Here is a tiny trained network, its code and every weight. The questions are about switching its units off for an input and a target symbol, where a switched-off unit gives its printed mean instead of its output.

import numpy as np


def w(rows, s, z=0):
    codes = np.array(rows[::2]) - 128.0
    scale = np.full(codes.shape[1], s)
    scale[-1] = z or s
    return codes * scale


def norm(h):
    return h / np.sqrt((h * h).mean(-1, keepdims=True) + 1e-5)


def f(y):
    return np.maximum(y, 0)


def softmax(a):
    e = np.exp(a - a.max(-1, keepdims=True))
    return e / e.sum(-1, keepdims=True)


def log_softmax(a):
    a = a - a.max(-1, keepdims=True)
    return a - np.log(np.exp(a).sum(-1, keepdims=True))


def net(x, mask):
    ids = ['γηθξπστ'.index(c) for c in x.split()]
    T = len(ids)
    res = E[ids] + P[:T]
    u = 0
    for l in range(2):
        q, k, v = (norm(res) @ M[l].T for M in (Q, K, V))
        z = softmax(np.where(np.tri(T) > 0, q @ k.T / 2**0.5, -1e9)) @ v
        res = res + np.where(mask[u], z, O[l][:, -1]) @ O[l][:, :-1]
        u += 1
        y = f(norm(res) @ A[l][:, :-1].T + A[l][:, -1])
        res = res + np.where(mask[u : u + 4], y, B[l][:, -1]) @ B[l][:, :-1]
        u += 4
    return log_softmax(norm(res)[-1] @ U[:, :-1].T + U[:, -1])


Q, K, V, O, A, B = {}, {}, {}, {}, {}, {}
E = w([
[120,181,48,111],'γ',
[149,148,159,126],'η',
[129,167,55,111],'θ',
[140,94,186,69],'ξ',
[173,164,232,104],'π',
[30,164,151,171],'σ',
[64,65,3,118],'τ',
],0.017)
P = w([
[122,253,35,119],'0',
[76,90,128,99],'1',
[93,87,165,118],'2',
[95,77,169,147],'3',
[98,80,175,145],'4',
[91,78,167,150],'5',
[115,59,169,177],'6',
[92,92,165,163],'7',
[86,87,152,154],'8',
[86,104,166,179],'9',
[67,118,127,155],'10',
[69,125,115,157],'11',
[65,131,132,141],'12',
[65,131,123,93],'13',
],0.008)
Q[0] = w([
[4,119,114,155],'L0H1',
[103,87,138,95],'L0H1',
],0.016)
K[0] = w([
[208,247,107,56],'L0H1',
[110,207,92,191],'L0H1',
],0.011)
V[0] = w([
[205,165,255,28],'L0H1',
[194,218,86,204],'L0H1',
],0.0067)
O[0] = w([
[190,135,217,28,253],'L0H1',
[241,97,152,254,213],'L0H1',
],0.0062,0.0015)
A[0] = w([
[138,45,180,185,18],'L0N1',
[132,129,127,153,50],'L0N2',
[98,189,180,117,253],'L0N3',
[152,168,1,108,189],'L0N4',
],0.0067,0.0045)
B[0] = w([
[142,165,190,85,137],'L0N1',
[140,133,118,120,128],'L0N2',
[113,36,144,156,255],'L0N3',
[121,84,245,133,190],'L0N4',
],0.011,0.0073)
Q[1] = w([
[49,14,218,106],'L1H1',
[2,160,180,153],'L1H1',
],0.0077)
K[1] = w([
[113,185,77,212],'L1H1',
[105,153,1,75],'L1H1',
],0.0093)
V[1] = w([
[236,63,145,213],'L1H1',
[98,252,131,234],'L1H1',
],0.013)
O[1] = w([
[21,206,78,5,254],'L1H1',
[84,205,176,203,234],'L1H1',
],0.014,0.0052)
A[1] = w([
[148,53,156,71,108],'L1N1',
[123,174,91,73,202],'L1N2',
[228,68,145,166,253],'L1N3',
[173,96,194,252,143],'L1N4',
],0.015,0.007)
B[1] = w([
[162,136,230,155,233],'L1N1',
[108,65,123,135,227],'L1N2',
[154,163,7,146,208],'L1N3',
[105,40,167,62,254],'L1N4',
],0.015,0.0077)
U = w([
[112,201,119,206,112],'γ',
[73,173,42,7,3],'η',
[103,196,86,138,137],'θ',
[170,153,53,125,196],'ξ',
[157,176,188,27,134],'π',
[90,92,173,232,142],'σ',
[74,49,46,141,80],'τ',
],0.011,0.0048)

Each question gives the input, a string of symbols that net reads in full, and the target symbol t.
The units are the heads (2 rows each of Q, K, V and O) and the neurons (one row each of A and B). Each row of codes is followed by its name. A weight is (code - 128) times the scale printed after its matrix; where a second scale follows, it is the last column's (O, A, B and U).
mask holds one flag per unit, layer by layer, with each layer's heads first. A switched-off unit (its flag False) gives its mean, the last column of its rows in O or B, instead of its output. The means were averaged over made-up inputs and are rounded, as every weight is.
A unit's drop is (log p(t) with every unit on - log p(t) with that unit switched off) / (log p(t) with every unit on - log p(t) with every unit switched off).
The circuit of an input: a set's keep is (log p(t) with only the set's units on - log p(t) with every unit switched off) / (log p(t) with every unit on - log p(t) with every unit switched off). Starting from all 10 units, units are removed one at a time, each time the one whose removal leaves the highest keep (on an exact tie, the one counted first), for as long as the keep stays at least 0.8.
units of the circuit, in order: the units of the circuit, biggest drop first
k most important neurons: the k neurons with the biggest drops, biggest first
top k neurons in layer l: the k neurons of layer l with the biggest drops, biggest first
input η τ π π σ π η π γ σ ξ π π, target η: units of the circuit, in order -> L0H1, L1H1
input τ γ π σ η π π π, target τ: units of the circuit, in order -> L1H1, L1N3
input τ π ξ, target τ: 4 most important neurons -> L0N3, L1N3, L1N4, L0N4
input π π σ π π η η τ, target π: units of the circuit, in order -> L0H1, L1N1, L1H1
input η π γ σ θ τ γ π ξ, target η: units of the circuit, in order -> L0H1, L1H1
input τ σ ξ, target τ: 3 most important neurons -> L1N3, L1N4, L0N3
input π ξ π σ σ π η γ π η π τ, target π: 3 most important neurons -> L1N1, L0N4, L0N3
input ξ θ τ ξ ξ π η π θ ξ π τ σ, target ξ: units of the circuit, in order -> L1H1, L1N3, L0H1
input ξ θ π θ σ σ η η π, target ξ: 2 most important neurons -> L1N3, L0N1
input η σ ξ η π η θ, target η: units of the circuit, in order -> L1H1
input ξ γ τ σ, target ξ: units of the circuit, in order -> L1H1, L1N3
input σ π γ γ π ξ π η π π η π τ, target σ: units of the circuit, in order -> L0N4, L1H1
input η π γ η γ τ, target η: units of the circuit, in order -> L1H1, L0H1
input σ π π π ξ π θ η ξ σ η π τ ξ, target σ: units of the circuit, in order -> L1H1
input η τ θ τ θ η π σ σ, target η: units of the circuit, in order -> L0H1, L1H1
input η γ σ π η π π η, target η: top 2 neurons in layer 1 -> L1N1, L1N4
input ξ τ θ π ξ π, target ξ: units of the circuit, in order -> L1H1, L1N3
input η θ η ξ η ξ γ τ π π τ, target η: 2 most important neurons -> L0N3, L1N4
input η ξ π σ π π η π π σ ξ, target η: top 2 neurons in layer 0 -> L0N4, L0N3
input π γ π π γ σ ξ π ξ ξ η ξ σ γ, target π: top 2 neurons in layer 0 -> L0N4, L0N3
input π η θ, target π: 2 most important neurons -> L1N1, L0N4
input τ η η σ σ ξ τ θ π, target τ: 3 most important neurons -> L0N3, L1N3, L1N4
input ξ θ ξ, target ξ: 2 most important neurons -> L1N3, L1N4
input γ η σ, target γ: most important neuron -> L0N4
input γ γ γ π γ θ, target γ: 3 most important neurons -> L0N3, L0N4, L1N4
